Below are the code and all the weights of a small trained network. Each question names an input and a class and asks about switching units off, where a switched-off unit gives its printed mean instead of its output.

import numpy as np


def w(rows, s, z=0):
    codes = np.array(rows[::2]) - 128.0
    scale = np.full(codes.shape[1], s)
    scale[-1] = z or s
    return codes * scale


def norm(h):
    return h / np.sqrt((h * h).mean(-1, keepdims=True) + 1e-5)


def f(y):
    return y / 2 * (1 + np.tanh(0.7978845608 * (y + 0.044715 * y**3)))


def log_softmax(a):
    a = a - a.max(-1, keepdims=True)
    return a - np.log(np.exp(a).sum(-1, keepdims=True))


def net(x, mask):
    res = np.array(x, float).reshape(1, 4) / 4 @ E
    u = 0
    for l in range(4):
        y = f(norm(res) @ A[l][:, :-1].T + A[l][:, -1])
        res = res + np.where(mask[u : u + 7], y, B[l][:, -1]) @ B[l][:, :-1]
        u += 7
    return log_softmax(norm(res)[-1] @ U[:, :-1].T + U[:, -1])


A, B = {}, {}
E = w([
[89,150,191,171],'x0',
[118,90,141,193],'x1',
[190,254,153,190],'x2',
[180,64,171,78],'x3',
],0.007)
A[0] = w([
[110,140,177,132,2],'0.n0',
[56,76,205,131,105],'0.n1',
[118,144,170,113,25],'0.n2',
[156,160,135,205,107],'0.n3',
[77,219,182,86,136],'0.n4',
[143,92,208,2,107],'0.n5',
[141,106,133,129,72],'0.n6',
],0.0083,0.0016)
B[0] = w([
[120,200,234,121,114],'0.n0',
[82,130,152,148,206],'0.n1',
[192,148,238,175,112],'0.n2',
[189,120,115,137,211],'0.n3',
[146,132,172,79,193],'0.n4',
[96,22,95,66,254],'0.n5',
[161,3,166,107,121],'0.n6',
],0.0059,0.0031)
A[1] = w([
[91,130,91,114,83],'1.n0',
[7,195,146,148,251],'1.n1',
[173,79,184,66,155],'1.n2',
[154,189,89,1,92],'1.n3',
[91,89,132,97,51],'1.n4',
[68,128,140,130,96],'1.n5',
[74,98,78,149,117],'1.n6',
],0.0079,0.0019)
B[1] = w([
[74,183,186,114,140],'1.n0',
[57,55,158,110,250],'1.n1',
[149,190,103,192,220],'1.n2',
[37,200,68,59,225],'1.n3',
[184,84,179,156,166],'1.n4',
[143,182,199,68,139],'1.n5',
[166,255,107,165,190],'1.n6',
],0.0066,0.0027)
A[2] = w([
[123,37,109,90,8],'2.n0',
[234,214,161,138,137],'2.n1',
[107,196,254,119,192],'2.n2',
[65,134,141,167,220],'2.n3',
[182,73,82,204,37],'2.n4',
[80,64,179,98,52],'2.n5',
[88,158,121,53,3],'2.n6',
],0.0076,0.0015)
B[2] = w([
[218,65,136,100,206],'2.n0',
[187,195,255,128,255],'2.n1',
[64,57,182,85,239],'2.n2',
[60,107,21,78,211],'2.n3',
[128,127,77,148,168],'2.n4',
[115,149,182,137,204],'2.n5',
[143,195,128,124,163],'2.n6',
],0.0064,0.0026)
A[3] = w([
[189,191,18,250,17],'3.n0',
[148,3,188,66,16],'3.n1',
[79,252,183,173,206],'3.n2',
[58,41,45,120,247],'3.n3',
[170,63,127,90,225],'3.n4',
[138,121,83,57,254],'3.n5',
[41,60,167,204,113],'3.n6',
],0.0074,0.001)
B[3] = w([
[120,61,130,255,186],'3.n0',
[201,65,69,76,224],'3.n1',
[208,70,152,101,233],'3.n2',
[178,153,210,222,253],'3.n3',
[182,156,28,89,178],'3.n4',
[112,235,95,130,183],'3.n5',
[65,115,133,41,204],'3.n6',
],0.0053,0.0043)
U = w([
[146,198,73,64,202],'0',
[63,130,117,197,57],'1',
[136,122,144,158,1],'2',
[64,56,211,98,198],'3',
[208,191,251,150,201],'4',
[85,169,134,97,67],'5',
[208,18,89,55,147],'6',
[180,144,113,249,150],'7',
],0.015,0.0055)

Each question gives the input, the list of numbers given to net, and the class t.
The units are the neurons (one row each of A and B). Each row of codes is followed by its name. A weight is (code - 128) times the scale printed after its matrix; where a second scale follows, it is the last column's (A, B and U).
mask holds one flag per neuron, layer by layer. A switched-off neuron (its flag False) gives its mean, the last column of its row in B, instead of its output. The means were averaged over made-up inputs and are rounded, as every weight is.
A unit's drop is (log p(t) with every unit on - log p(t) with that unit switched off) / (log p(t) with every unit on - log p(t) with every unit switched off).
The circuit of an input: a set's keep is (log p(t) with only the set's units on - log p(t) with every unit switched off) / (log p(t) with every unit on - log p(t) with every unit switched off). Starting from the 12 units with the biggest drops (on a tie, the unit counted first), units are removed one at a time, each time the one whose removal leaves the highest keep (on an exact tie, the one counted first), for as long as the keep stays at least 0.8.
circuit, biggest first: the units of the circuit, biggest drop first
top k neurons: the k neurons with the biggest drops, biggest first
top k neurons in layer l: the k neurons of layer l with the biggest drops, biggest first
drop of u: that unit's drop, to one decimal
input [-5,-4,-2,2], class 0: circuit, biggest first : [1.n3 3.n5]
input [2,5,4,-7], class 1: circuit, biggest first : [1.n1]
input [6,-6,2,1], class 3: top 2 neurons : [2.n2 1.n6]
input [7,8,6,-2], class 3: circuit, biggest first : [2.n2 1.n1 3.n6]
input [-5,4,-7,-7], class 1: top 2 neurons in layer 1 : [1.n6 1.n0]
input [4,-4,1,3], class 3: top 2 neurons : [2.n2 1.n2]
input [7,-7,0,-6], class 3: top 2 neurons : [1.n1 2.n2]
input [-4,-3,-7,-3], class 0: top 2 neurons in layer 2 : [2.n2 2.n6]
input [5,5,3,3], class 3: top 2 neurons : [2.n2 1.n6]
input [7,4,-7,8], class 6: top 2 neurons in layer 3 : [3.n1 3.n4]
input [-4,4,-8,-7], class 1: top 2 neurons : [1.n6 3.n3]
input [1,-2,1,-2], class 5: top 2 neurons : [1.n3 3.n1]
input [7,8,5,-7], class 3: top 2 neurons in layer 1 : [1.n1 1.n2]
input [8,3,3,4], class 3: circuit, biggest first : [2.n2]
input [-3,0,-2,-5], class 1: top 2 neurons : [2.n1 0.n4]
input [1,-1,1,-2], class 5: top 2 neurons : [1.n3 1.n6]
input [2,-8,2,7], class 0: top 3 neurons in layer 1 : [1.n3 1.n2 1.n1]
input [-8,7,-1,3], class 7: top 2 neurons in layer 1 : [1.n1 1.n2]
input [3,0,2,-1], class 3: top 2 neurons in layer 0 : [0.n0 0.n6]
input [-6,3,-3,-6], class 1: top 2 neurons in layer 1 : [1.n0 1.n2]
input [5,-5,0,1], class 3: drop of 2.n2 : 0.5
input [-8,0,-1,-2], class 0: drop of 1.n3 : 0.4
input [-1,-7,3,7], class 0: drop of 1.n3 : 0.5
input [-5,4,-3,-3], class 7: drop of 0.n2 : 0.0
input [-6,7,-3,-6], class 7: top neuron in layer 3 : [3.n3]
